Here is a tiny trained network, its code and every weight. The questions are about switching its units off for an input and a class, where a switched-off unit gives its printed mean instead of its output.

import numpy as np


def w(rows, s, z=0):
    codes = np.array(rows[::2]) - 128.0
    scale = np.full(codes.shape[1], s)
    scale[-1] = z or s
    return codes * scale


def norm(h):
    return h / np.sqrt((h * h).mean(-1, keepdims=True) + 1e-5)


def f(y):
    return np.maximum(y, 0)


def log_softmax(a):
    a = a - a.max(-1, keepdims=True)
    return a - np.log(np.exp(a).sum(-1, keepdims=True))


def net(x, mask):
    res = np.array(x, float).reshape(1, 7) / 4 @ E
    u = 0
    for l in range(2):
        y = f(norm(res) @ A[l][:, :-1].T + A[l][:, -1])
        res = res + np.where(mask[u : u + 10], y, B[l][:, -1]) @ B[l][:, :-1]
        u += 10
    return log_softmax(norm(res)[-1] @ U[:, :-1].T + U[:, -1])


A, B = {}, {}
E = w([
[153,183,253,179],'x0',
[215,152,88,213],'x1',
[122,128,128,125],'x2',
[70,180,129,13],'x3',
[125,125,128,136],'x4',
[130,126,130,127],'x5',
[130,129,129,127],'x6',
],0.006)
A[0] = w([
[177,2,107,146,103],'0.n1',
[233,71,71,93,167],'0.n2',
[120,17,166,111,48],'0.n3',
[146,136,168,124,155],'0.n4',
[137,134,78,205,1],'0.n5',
[110,168,94,76,230],'0.n6',
[161,175,108,121,249],'0.n7',
[106,223,31,142,82],'0.n8',
[138,158,210,144,193],'0.n9',
[167,163,114,97,117],'0.n10',
],0.0099,0.0012)
B[0] = w([
[80,109,123,106,235],'0.n1',
[29,51,126,164,230],'0.n2',
[254,113,227,110,185],'0.n3',
[111,170,137,142,182],'0.n4',
[109,168,91,92,211],'0.n5',
[223,81,160,125,234],'0.n6',
[102,58,118,186,189],'0.n7',
[122,91,173,87,203],'0.n8',
[139,201,136,121,252],'0.n9',
[127,130,203,182,163],'0.n10',
],0.0068,0.0044)
A[1] = w([
[96,186,104,161,23],'1.n1',
[94,39,98,64,97],'1.n2',
[193,170,136,157,7],'1.n3',
[98,84,116,35,187],'1.n4',
[55,255,88,112,240],'1.n5',
[90,201,239,110,120],'1.n6',
[176,134,131,227,5],'1.n7',
[10,154,165,50,74],'1.n8',
[169,153,189,162,222],'1.n9',
[98,151,201,154,84],'1.n10',
],0.0085,0.002)
B[1] = w([
[147,114,167,156,142],'1.n1',
[179,155,210,126,243],'1.n2',
[220,160,77,201,166],'1.n3',
[199,152,152,197,239],'1.n4',
[137,73,163,103,179],'1.n5',
[2,98,84,138,253],'1.n6',
[169,196,100,52,187],'1.n7',
[163,133,5,45,200],'1.n8',
[98,182,153,169,231],'1.n9',
[62,140,110,97,194],'1.n10',
],0.0078,0.0058)
U = w([
[194,17,216,126,208],'0',
[35,214,163,151,219],'1',
[106,37,44,179,108],'2',
[190,222,107,191,7],'3',
[207,121,138,4,102],'4',
[20,160,123,18,20],'5',
],0.013,0.0021)

Each question gives the input, the list of numbers given to net, and the class t.
The units are the neurons (one row each of A and B). Each row of codes is followed by its name. A weight is (code - 128) times the scale printed after its matrix; where a second scale follows, it is the last column's (A, B and U).
mask holds one flag per neuron, layer by layer. A switched-off neuron (its flag False) gives its mean, the last column of its row in B, instead of its output. The means were averaged over made-up inputs and are rounded, as every weight is.
A unit's drop is (log p(t) with every unit on - log p(t) with that unit switched off) / (log p(t) with every unit on - log p(t) with every unit switched off).
The circuit of an input: a set's keep is (log p(t) with only the set's units on - log p(t) with every unit switched off) / (log p(t) with every unit on - log p(t) with every unit switched off). Starting from the 12 units with the biggest drops (on a tie, the unit counted first), units are removed one at a time, each time the one whose removal leaves the highest keep (on an exact tie, the one counted first), for as long as the keep stays at least 0.8.
circuit, biggest first: the units of the circuit, biggest drop first
unit that matters most: the unit with the biggest drop
k most important neurons: the k neurons with the biggest drops, biggest first
k most important neurons of layer l: the k neurons of layer l with the biggest drops, biggest first
drop when u is switched off: that unit's drop, to one decimal
input [0,-7,-2,3,4,-6,6], class 4: circuit, biggest first : 1.n8, 1.n4, 0.n6
input [0,8,-3,-5,1,7,2], class 2: 3 most important neurons of layer 1 : 1.n2, 1.n4, 1.n9
input [-4,-5,7,-8,-7,3,4], class 0: unit that matters most : 0.n3
input [0,-8,0,0,-1,-7,-4], class 0: 3 most important neurons : 0.n3, 0.n9, 0.n6
input [0,5,8,4,6,8,-1], class 0: circuit, biggest first : 0.n8, 0.n7
input [8,0,6,4,1,4,-8], class 5: circuit, biggest first : 1.n4, 1.n8
input [6,0,-3,-4,-1,3,-4], class 1: 2 most important neurons : 1.n6, 0.n6
input [-1,6,-6,-5,7,-7,-2], class 2: 3 most important neurons of layer 1 : 1.n4, 1.n2, 1.n9
input [-7,7,-1,4,1,-8,-6], class 0: 2 most important neurons : 0.n8, 1.n2
input [2,-1,8,-8,-8,0,2], class 1: 2 most important neurons : 0.n6, 0.n1
input [0,3,-5,-7,-4,5,2], class 2: 2 most important neurons of layer 1 : 1.n2, 1.n4
input [3,-2,3,-8,7,-3,1], class 1: 3 most important neurons : 0.n6, 0.n1, 1.n4
input [-7,0,2,5,-5,2,7], class 4: 2 most important neurons : 1.n8, 0.n3
input [-5,0,1,4,8,-7,8], class 4: circuit, biggest first : 1.n6
input [7,-3,4,1,-4,3,6], class 5: 2 most important neurons of layer 0 : 0.n6, 0.n3
input [2,-1,-8,-5,5,5,-5], class 1: drop when 1.n10 is switched off : 0.1
input [-7,1,-8,4,4,8,-7], class 0: drop when 0.n6 is switched off : 0.2
input [-3,7,-4,0,2,2,3], class 2: drop when 0.n3 is switched off : 0.2
input [-1,4,8,-2,-7,1,4], class 2: drop when 0.n6 is switched off : 0.3
input [-8,-1,0,-1,-5,6,8], class 0: unit that matters most : 1.n2
